Below is a small trained network, with its code and all its weights. Each question gives an input and a class and asks what happens when units are switched off, that is, made to give their printed mean instead of their output.

import numpy as np


def w(rows, s, z=0):
    codes = np.array(rows[::2]) - 128.0
    scale = np.full(codes.shape[1], s)
    scale[-1] = z or s
    return codes * scale


def f(y):
    return np.maximum(y, 0)


def log_softmax(a):
    a = a - a.max(-1, keepdims=True)
    return a - np.log(np.exp(a).sum(-1, keepdims=True))


def net(x, mask):
    res = np.array(x, float).reshape(1, 3) / 4 @ E
    y = f(res @ A[0][:, :-1].T + A[0][:, -1])
    res = res + np.where(mask, y, B[0][:, -1]) @ B[0][:, :-1]
    return log_softmax(res[-1] @ U[:, :-1].T + U[:, -1])


A, B = {}, {}
E = w([
[162,229,101,178],'x0',
[225,66,108,192],'x1',
[96,116,181,246],'x2',
],0.012)
A[0] = w([
[109,108,185,195,51],'N0',
[172,114,59,52,66],'N1',
[124,127,124,130,29],'N2',
[179,151,108,95,100],'N3',
[157,150,97,110,151],'N4',
[179,207,85,167,110],'N5',
[82,173,171,97,121],'N6',
[108,13,130,109,251],'N7',
[150,93,182,100,97],'N8',
[192,96,128,143,64],'N9',
[114,30,120,107,55],'N10',
[154,84,111,138,119],'N11',
[197,140,96,73,63],'N12',
[157,75,94,143,158],'N13',
[248,116,92,158,88],'N14',
[176,100,126,151,95],'N15',
[138,146,195,193,14],'N16',
],0.015,0.0019)
B[0] = w([
[127,79,70,163,223],'N0',
[124,97,93,197,235],'N1',
[127,111,135,118,128],'N2',
[130,108,115,139,187],'N3',
[134,91,124,141,177],'N4',
[235,118,251,104,243],'N5',
[74,182,115,103,214],'N6',
[160,139,181,106,239],'N7',
[150,111,148,121,168],'N8',
[64,149,103,100,196],'N9',
[198,119,162,115,208],'N10',
[98,189,113,109,178],'N11',
[131,91,90,173,212],'N12',
[85,178,135,117,192],'N13',
[63,176,129,109,251],'N14',
[105,149,117,97,189],'N15',
[131,101,93,177,217],'N16',
],0.013,0.012)
U = w([
[245,124,253,109,253],'0',
[29,238,88,80,40],'1',
[160,21,13,224,60],'2',
],0.013,0.0031)

Each question gives the input, the list of numbers given to net, and the class t.
The units are the neurons (one row each of A and B). Each row of codes is followed by its name. A weight is (code - 128) times the scale printed after its matrix; where a second scale follows, it is the last column's (A, B and U).
mask holds one flag per neuron, in row order. A switched-off neuron (its flag False) gives its mean, the last column of its row in B, instead of its output. The means were averaged over made-up inputs and are rounded, as every weight is.
A unit's drop is (log p(t) with every unit on - log p(t) with that unit switched off) / (log p(t) with every unit on - log p(t) with every unit switched off).
The circuit of an input: a set's keep is (log p(t) with only the set's units on - log p(t) with every unit switched off) / (log p(t) with every unit on - log p(t) with every unit switched off). Starting from the 12 units with the biggest drops (on a tie, the unit counted first), units are removed one at a time, each time the one whose removal leaves the highest keep (on an exact tie, the one counted first), for as long as the keep stays at least 0.8.
circuit, biggest first: the units of the circuit, biggest drop first
unit that matters most: the unit with the biggest drop
top k neurons: the k neurons with the biggest drops, biggest first
drop when u is switched off: that unit's drop, to one decimal
input [-8,-5,-6], class 0: unit that matters most	N7
input [1,-4,-5], class 2: circuit, biggest first	[N14; N1]
input [-4,-1,-7], class 2: top 2 neurons	[N1; N5]
input [5,-4,-5], class 0: top 3 neurons	[N5; N0; N16]
input [-7,6,5], class 0: top 2 neurons	[N10; N7]
input [-1,-7,8], class 2: top 3 neurons	[N0; N14; N16]
input [-6,7,4], class 1: top 2 neurons	[N5; N9]
input [-3,7,-7], class 1: top 4 neurons	[N14; N13; N11; N9]
input [2,-2,-2], class 0: top 2 neurons	[N14; N0]
input [2,-1,3], class 2: top 3 neurons	[N7; N5; N10]
input [-3,-5,6], class 2: top 2 neurons	[N14; N0]
input [-7,-7,1], class 0: top 3 neurons	[N14; N10; N7]
input [6,8,2], class 1: top 2 neurons	[N14; N9]
input [5,-5,-7], class 2: unit that matters most	N1
input [-6,-5,1], class 0: drop when N10 is switched off	0.1
input [2,6,6], class 1: drop when N12 is switched off	0.2
input [8,-5,1], class 0: drop when N5 is switched off	0.7
